[[-39  11  14]
 [ 22  10   6]
 [-12   4 -15]
 [-18  17   7]]
=>
[[ 14 -39  11]
 [  6  22  10]
 [-15 -12   4]
 [  7 -18  17]]

[[ -7   1  -5  11  -3  14 -18  19  14  11   6 -16 -21 -20]
 [ 33 -18  -6 -43  -8   3  18   0   6 -12  14  -7   1  20]
 [ -8  -1 -29 -14 -30 -20   6  -7  38   3   5   0  30   9]
 [ 15 -19   3 -10   0 -13  23  22  -3 -15 -27   4  14   2]]
=>
[[-20  -7   1  -5  11  -3  14 -18  19  14  11   6 -16 -21]
 [ 20  33 -18  -6 -43  -8   3  18   0   6 -12  14  -7   1]
 [  9  -8  -1 -29 -14 -30 -20   6  -7  38   3   5   0  30]
 [  2  15 -19   3 -10   0 -13  23  22  -3 -15 -27   4  14]]

[[  1   2  -2 -10   6 -17   3  22   8]
 [ 40   7  -6  -7   0  10  -4  13  18]
 [  9   0 -26  -3   2  -9 -24  -3  11]
 [ 14   1  -9   1  -2  11  -4  12  19]
 [  9   5  -2  -8  -2  10  -4  18  13]
 [-10  -1 -26  -6   6  -9  -3   0   3]
 [  1   1  -2 -13   1  11   1  21   8]]
=>
[[  8   1   2  -2 -10   6 -17   3  22]
 [ 18  40   7  -6  -7   0  10  -4  13]
 [ 11   9   0 -26  -3   2  -9 -24  -3]
 [ 19  14   1  -9   1  -2  11  -4  12]
 [ 13   9   5  -2  -8  -2  10  -4  18]
 [  3 -10  -1 -26  -6   6  -9  -3   0]
 [  8   1   1  -2 -13   1  11   1  21]]

[[-12   4  27  35  -3 -23  -6  -1   4  34]
 [-15  -2  18  38  -8 -21  -1   7  10  38]
 [-17  -9   7  38 -12 -17   4  15  16  39]
 [-18 -15  -5  35 -16 -12   9  23  20  37]
 [-17 -18 -11  32 -17  -9  11  26  22  35]]
=>
[[ 34 -12   4  27  35  -3 -23  -6  -1   4]
 [ 38 -15  -2  18  38  -8 -21  -1   7  10]
 [ 39 -17  -9   7  38 -12 -17   4  15  16]
 [ 37 -18 -15  -5  35 -16 -12   9  23  20]
 [ 35 -17 -18 -11  32 -17  -9  11  26  22]]

[[-31 -45 -40]
 [-32 -20  -5]
 [  1  -2  11]
 [ -2   2   6]
 [-23   3   4]
 [  8  -2   6]
 [ -5 -31   5]
 [ -7 -18  12]]
=>
[[-40 -31 -45]
 [ -5 -32 -20]
 [ 11   1  -2]
 [  6  -2   2]
 [  4 -23   3]
 [  6   8  -2]
 [  5  -5 -31]
 [ 12  -7 -18]]

[[ -6 -29   3   5  -1   1  -4   6   4]
 [  0 -15  -4  -8  -9   0  -7 -12  -2]
 [ -3  -1  -2  -3  -6  -3  -1  -3  -3]
 [ -1   9   1 -10  -6 -11   6  -4  -6]
 [ -1  18   5  -8  -5 -23   2 -13   0]
 [ 14  -9   0   1   3  -6 -20 -28  11]
 [ 12  14  -3  -5   0 -11 -18 -37   1]
 [ -8  -3  -2  -9  -7   6  16  15 -16]
 [ -8 -15   8   6   3  -1   1  22   7]
 [  0   2   4   5   5  -5  -6   5  14]]
=>
[[  4  -6 -29   3   5  -1   1  -4   6]
 [ -2   0 -15  -4  -8  -9   0  -7 -12]
 [ -3  -3  -1  -2  -3  -6  -3  -1  -3]
 [ -6  -1   9   1 -10  -6 -11   6  -4]
 [  0  -1  18   5  -8  -5 -23   2 -13]
 [ 11  14  -9   0   1   3  -6 -20 -28]
 [  1  12  14  -3  -5   0 -11 -18 -37]
 [-16  -8  -3  -2  -9  -7   6  16  15]
 [  7  -8 -15   8   6   3  -1   1  22]
 [ 14   0   2   4   5   5  -5  -6   5]]
---
[[-38  11 -12  47 -26  37  48 -16  26 -33]
 [ -3 -33  43  11  20 -22 -30  19  12  19]]
=>
[[-38 -12 -26  48  26]
 [ -3  43  20 -30  12]]

[[-10  27]
 [-15  17]
 [  4 -23]
 [-25 -22]
 [-34  -4]
 [ 10   0]
 [-11  -6]
 [ -5  -1]
 [-30 -10]
 [  8   4]]
=>
[[-10]
 [-15]
 [  4]
 [-25]
 [-34]
 [ 10]
 [-11]
 [ -5]
 [-30]
 [  8]]

[[-28  -3 -35   5  -7 -20 -32]
 [  0  10   0  10  19  32  20]
 [ 10 -24  -5  -3 -40 -19 -47]
 [ 30  -3  35  23  -9   9  -6]
 [  9  -6  -9  -7  -7  -1   7]
 [ -7  18   8   7  25  -9  27]
 [-38  21  -8 -11  12 -11  16]
 [ 25 -16  26   8  -5   9  -1]
 [ 23   4  21   0   3  -5   0]
 [ 13 -14  -3   2 -25   2 -10]
 [ 17 -17  17  10 -18   1 -18]]
=>
[[-28 -35  -7 -32]
 [  0   0  19  20]
 [ 10  -5 -40 -47]
 [ 30  35  -9  -6]
 [  9  -9  -7   7]
 [ -7   8  25  27]
 [-38  -8  12  16]
 [ 25  26  -5  -1]
 [ 23  21   3   0]
 [ 13  -3 -25 -10]
 [ 17  17 -18 -18]]

[[-31   9 -15  15  -1  36]
 [ 33 -21  25 -16   7 -25]
 [-21  28 -10 -19  13  -3]
 [-14 -11  -1  28  10 -16]
 [ 27 -16 -18  27 -14  -3]
 [ 10 -21 -32  25  26   3]
 [ -6 -18   3   3  37 -12]]
=>
[[-31 -15  -1]
 [ 33  25   7]
 [-21 -10  13]
 [-14  -1  10]
 [ 27 -18 -14]
 [ 10 -32  26]
 [ -6   3  37]]

[[13 46  7 20 -2 -6]
 [13 25 11 23 -1 -5]
 [12 29 12 23 -1 -2]
 [20 25  9 22 -2 -6]
 [14 23  8 29 -2 -6]
 [12 23  9 23  1  1]
 [12 23  8 26  0 -6]
 [12 24  9 22  0 -6]
 [16 23  9 25 -2 -4]]
=>
[[13  7 -2]
 [13 11 -1]
 [12 12 -1]
 [20  9 -2]
 [14  8 -2]
 [12  9  1]
 [12  8  0]
 [12  9  0]
 [16  9 -2]]

[[ 46   8 -12  -2   6 -28  18  34  14   0  24  -5]
 [-15  12   4   9  29 -39 -17 -20  15   8 -15  -9]
 [ 42   1   0   0  -1 -10  10  13  -2 -18  17  -4]
 [-41 -10  -9   2 -16 -24  -2   6  -3  10  -2  -7]]
=>
[[ 46 -12   6  18  14  24]
 [-15   4  29 -17  15 -15]
 [ 42   0  -1  10  -2  17]
 [-41  -9 -16  -2  -3  -2]]

[[ -1   0   0  -2   2   0   0]
 [  0   1  -5  31 -41  -1  -1]
 [ -1   0   0  -1   1  -1   0]
 [ -7  -3   1   2  -1  -4  -1]
 [-45  25  -4   2  -1   0  -1]
 [ -2   3 -10   1  -1   3   0]
 [ -6 -10  -3  -1  -1   2  -1]]
=>
[[ -1   0   2   0]
 [  0  -5 -41  -1]
 [ -1   0   1   0]
 [ -7   1  -1  -1]
 [-45  -4  -1  -1]
 [ -2 -10  -1   0]
 [ -6  -3  -1  -1]]
